Here is a tiny trained network, its code and every weight. The questions are about switching its units off for an input and a class, where a switched-off unit gives its printed mean instead of its output.

import numpy as np


def w(rows, s, z=0):
    codes = np.array(rows[::2]) - 128.0
    scale = np.full(codes.shape[1], s)
    scale[-1] = z or s
    return codes * scale


def f(y):
    return np.maximum(y, 0)


def log_softmax(a):
    a = a - a.max(-1, keepdims=True)
    return a - np.log(np.exp(a).sum(-1, keepdims=True))


def net(x, mask):
    res = np.array(x, float).reshape(1, 7) / 4 @ E
    y = f(res @ A[0][:, :-1].T + A[0][:, -1])
    res = res + np.where(mask, y, B[0][:, -1]) @ B[0][:, :-1]
    return log_softmax(res[-1] @ U[:, :-1].T + U[:, -1])


A, B = {}, {}
E = w([
[134,204,101,223,219,117,161],'x0',
[124,128,120,130,127,130,128],'x1',
[254,35,16,53,209,96,145],'x2',
[167,165,70,148,89,4,9],'x3',
[129,127,131,130,131,127,128],'x4',
[119,130,129,121,129,122,132],'x5',
[137,122,138,139,132,137,119],'x6',
],0.0085)
A[0] = w([
[178,189,131,126,158,99,147,172],'n1',
[170,64,82,91,113,98,88,109],'n2',
[166,71,62,86,130,86,83,116],'n3',
[153,13,97,72,95,75,77,112],'n4',
[113,56,177,38,2,171,123,168],'n5',
[179,124,107,124,140,91,95,82],'n6',
[168,196,147,170,137,96,70,72],'n7',
[73,171,201,165,143,196,190,114],'n8',
[145,74,72,113,210,141,130,69],'n9',
[95,188,189,223,131,152,179,148],'n10',
[166,59,78,70,91,98,80,103],'n11',
[102,46,180,80,137,206,179,148],'n12',
[175,89,83,117,200,130,187,1],'n13',
[169,119,144,79,127,207,162,52],'n14',
[140,202,85,158,103,40,24,108],'n15',
[67,168,196,146,52,100,88,73],'n16',
[173,81,101,73,84,58,110,90],'n17',
[163,97,55,131,168,153,160,200],'n18',
[65,189,178,134,57,133,69,82],'n19',
[88,160,166,159,112,166,192,123],'n20',
[176,85,58,79,243,120,153,68],'n21',
],0.0083,0.007)
B[0] = w([
[74,82,81,204,57,170,146,183],'n1',
[118,188,178,107,133,121,47,197],'n2',
[116,204,198,66,148,108,76,211],'n3',
[98,190,186,92,117,132,73,216],'n4',
[207,5,11,195,124,130,241,253],'n5',
[104,175,173,57,166,66,72,168],'n6',
[124,42,52,183,94,147,216,181],'n7',
[66,188,178,136,129,148,70,240],'n8',
[153,58,59,146,94,151,191,182],'n9',
[30,190,185,115,66,201,110,247],'n10',
[70,181,191,71,139,110,66,204],'n11',
[188,40,37,128,118,143,231,235],'n12',
[29,13,11,234,20,243,227,172],'n13',
[207,154,172,77,174,48,82,166],'n14',
[226,41,23,155,138,153,233,254],'n15',
[217,29,37,107,193,80,166,227],'n16',
[100,186,187,139,128,127,66,193],'n17',
[173,158,164,53,179,53,71,216],'n18',
[244,54,27,124,174,94,192,231],'n19',
[94,173,177,133,119,105,57,209],'n20',
[171,2,43,156,110,138,205,218],'n21',
],0.0069,0.0097)
U = w([
[135,84,76,197,56,164,177,255],'0',
[255,98,93,114,169,64,149,97],'1',
[47,245,232,102,121,119,42,83],'2',
],0.0085,0.0029)

Each question gives the input, the list of numbers given to net, and the class t.
The units are the neurons (one row each of A and B). Each row of codes is followed by its name. A weight is (code - 128) times the scale printed after its matrix; where a second scale follows, it is the last column's (A, B and U).
mask holds one flag per neuron, in row order. A switched-off neuron (its flag False) gives its mean, the last column of its row in B, instead of its output. The means were averaged over made-up inputs and are rounded, as every weight is.
A unit's drop is (log p(t) with every unit on - log p(t) with that unit switched off) / (log p(t) with every unit on - log p(t) with every unit switched off).
The circuit of an input: a set's keep is (log p(t) with only the set's units on - log p(t) with every unit switched off) / (log p(t) with every unit on - log p(t) with every unit switched off). Starting from the 12 units with the biggest drops (on a tie, the unit counted first), units are removed one at a time, each time the one whose removal leaves the highest keep (on an exact tie, the one counted first), for as long as the keep stays at least 0.8.
circuit, biggest first: the units of the circuit, biggest drop first
top k neurons: the k neurons with the biggest drops, biggest first
drop of u: that unit's drop, to one decimal
input [-2,-4,-7,6,-3,1,-8], class 1: top neuron	n16
input [-5,3,1,-7,-3,7,8], class 1: top 3 neurons	n14, n10, n13
input [6,-6,-3,8,4,5,-3], class 0: top 3 neurons	n7, n1, n18
input [6,4,-2,8,8,5,2], class 0: top 3 neurons	n7, n1, n18
input [5,-5,-6,0,7,5,3], class 2: top 2 neurons	n5, n10
input [6,-4,0,6,-8,-8,1], class 0: top 2 neurons	n1, n7
input [-3,-2,-7,3,7,4,-4], class 1: top 4 neurons	n16, n19, n13, n1
input [-7,-7,-7,1,1,4,-4], class 1: top 3 neurons	n16, n19, n13
input [-3,-5,-8,4,-6,3,0], class 1: top 4 neurons	n16, n19, n13, n1
input [-6,-6,-7,5,8,7,0], class 1: drop of n19	0.1
input [8,-5,6,-4,-1,5,0], class 0: drop of n13	0.7
input [6,-8,5,-5,0,-1,-2], class 0: drop of n13	0.8
input [-5,-7,-6,8,-3,3,-3], class 1: drop of n2	0.0
input [4,-1,4,0,-3,-3,2], class 0: circuit, biggest first	n13
